A =
[[-77  12 -49 -14  64 -72]
 [ 91 -44  12 -97  21  22]
 [-35  -1 -32 -52  57  96]
 [-91  -3  21  65 -29  67]
 [ 69 -66 -61 -88 -75   4]
 [ 53 -51 -47  -9  54 -45]
 [-82 -14 -61 -44 -28 -85]
 [-47  54 -97  25  97 -10]
 [-19  61   5  83  47  80]
 [ 37  79  29 -93 -96  36]
 [-51   1 -64  40 -54  59]
 [-68  76 -84  54 -52 -96]
 [-75  65  31  17 -66  39]
 [ 34  95 -49  15 -56  32]]
Indices start at 1.
(1, 1) = -77
(10, 5) = -96
(8, 5) = 97
(6, 1) = 53
(6, 4) = -9
(3, 6) = 96
(2, 2) = -44
(11, 5) = -54
(12, 4) = 54
(12, 3) = -84
(3, 1) = -35
(1, 3) = -49
(11, 2) = 1
(13, 4) = 17
(8, 3) = -97
(13, 2) = 65
(7, 4) = -44
(8, 1) = -47
(11, 4) = 40
(3, 5) = 57
(7, 3) = -61
(10, 4) = -93
(9, 1) = -19
(12, 1) = -68
(4, 3) = 21
(3, 4) = -52
(2, 4) = -97
(1, 5) = 64
(12, 5) = -52
(4, 2) = -3
(13, 5) = -66

data =
[[-18 -11  10 -11  -8 -11   4  -5  45   5 -10  -7   5  -2 -14]
 [-38 -28  -8 -21 -37 -33   9 -18  95  -3   1 -21   4 -12 -30]
 [  1 -14 -17  -4  -6 -23  -2 -15  95   6  23 -21  -1  -3 -18]
 [ 32  24 -14  24  24  21 -13  33 -54  -4 -13  20  11  21  32]
 [  8   7   2  10  -3  22  10  -6 -10  20 -10   8  -2  22  15]
 [ -6  -7  -1   0 -10 -14  -1   2  -9   8   9   7   1   7 -14]
 [  2 -17  19  -5  -5   6   5 -22  62   8  20 -12  -7  -1   1]
 [ -3   1  -1  -5  -3  -4  -2   6  69  -9   8 -14   7 -13  -4]]
Rows and columns are counted from 1.
(1, 1)	-18
(6, 8)	2
(3, 10)	6
(1, 3)	10
(4, 3)	-14
(6, 3)	-1
(5, 13)	-2
(5, 12)	8
(3, 11)	23
(3, 12)	-21
(4, 9)	-54
(7, 4)	-5
(5, 7)	10
(7, 13)	-7
(7, 11)	20
(1, 6)	-11
(4, 15)	32
(6, 2)	-7
(8, 9)	69
(3, 8)	-15
(4, 1)	32
(1, 13)	5
(1, 10)	5
(3, 9)	95
(6, 9)	-9
(3, 6)	-23
(7, 7)	5
(4, 13)	11
(6, 13)	1
(4, 11)	-13
(8, 11)	8
(3, 14)	-3
(6, 6)	-14
(5, 2)	7
(1, 4)	-11

arr =
[[-32   0 -38  28  22   8 -28   8   2  -3]
 [ -6 -28  34  -2  28  12  -1 -16   8  16]
 [ 15 -34  -7   8  40   3  -2  -4  12  21]
 [  7  18  80  13  52 -70  27  14 -32  14]
 [ 10 -10  17   2   8  22   4  13  -9  -5]
 [ 11  81 -99   6 -87 -32   8  50 -22 -45]
 [-11 -75  91  -5  80  30  -8 -44  19  42]
 [ 16 -15 -29 -26 -50  40   0 -14  23 -10]]
Indices start at 1.
row 1 col 1 => -32
row 3 col 4 => 8
row 8 col 6 => 40
row 7 col 5 => 80
row 5 col 9 => -9
row 4 col 8 => 14
row 4 col 2 => 18
row 5 col 4 => 2
row 6 col 7 => 8
row 1 col 2 => 0
row 4 col 7 => 27
row 2 col 9 => 8
row 1 col 5 => 22
row 8 col 2 => -15
row 2 col 4 => -2
row 6 col 3 => -99
row 2 col 1 => -6
row 1 col 9 => 2
row 4 col 1 => 7
row 2 col 5 => 28
row 6 col 8 => 50
row 8 col 4 => -26
row 5 col 7 => 4
row 4 col 9 => -32
row 5 col 5 => 8
row 7 col 10 => 42
row 6 col 10 => -45
row 6 col 4 => 6
row 3 col 5 => 40
row 6 col 9 => -22
row 1 col 3 => -38
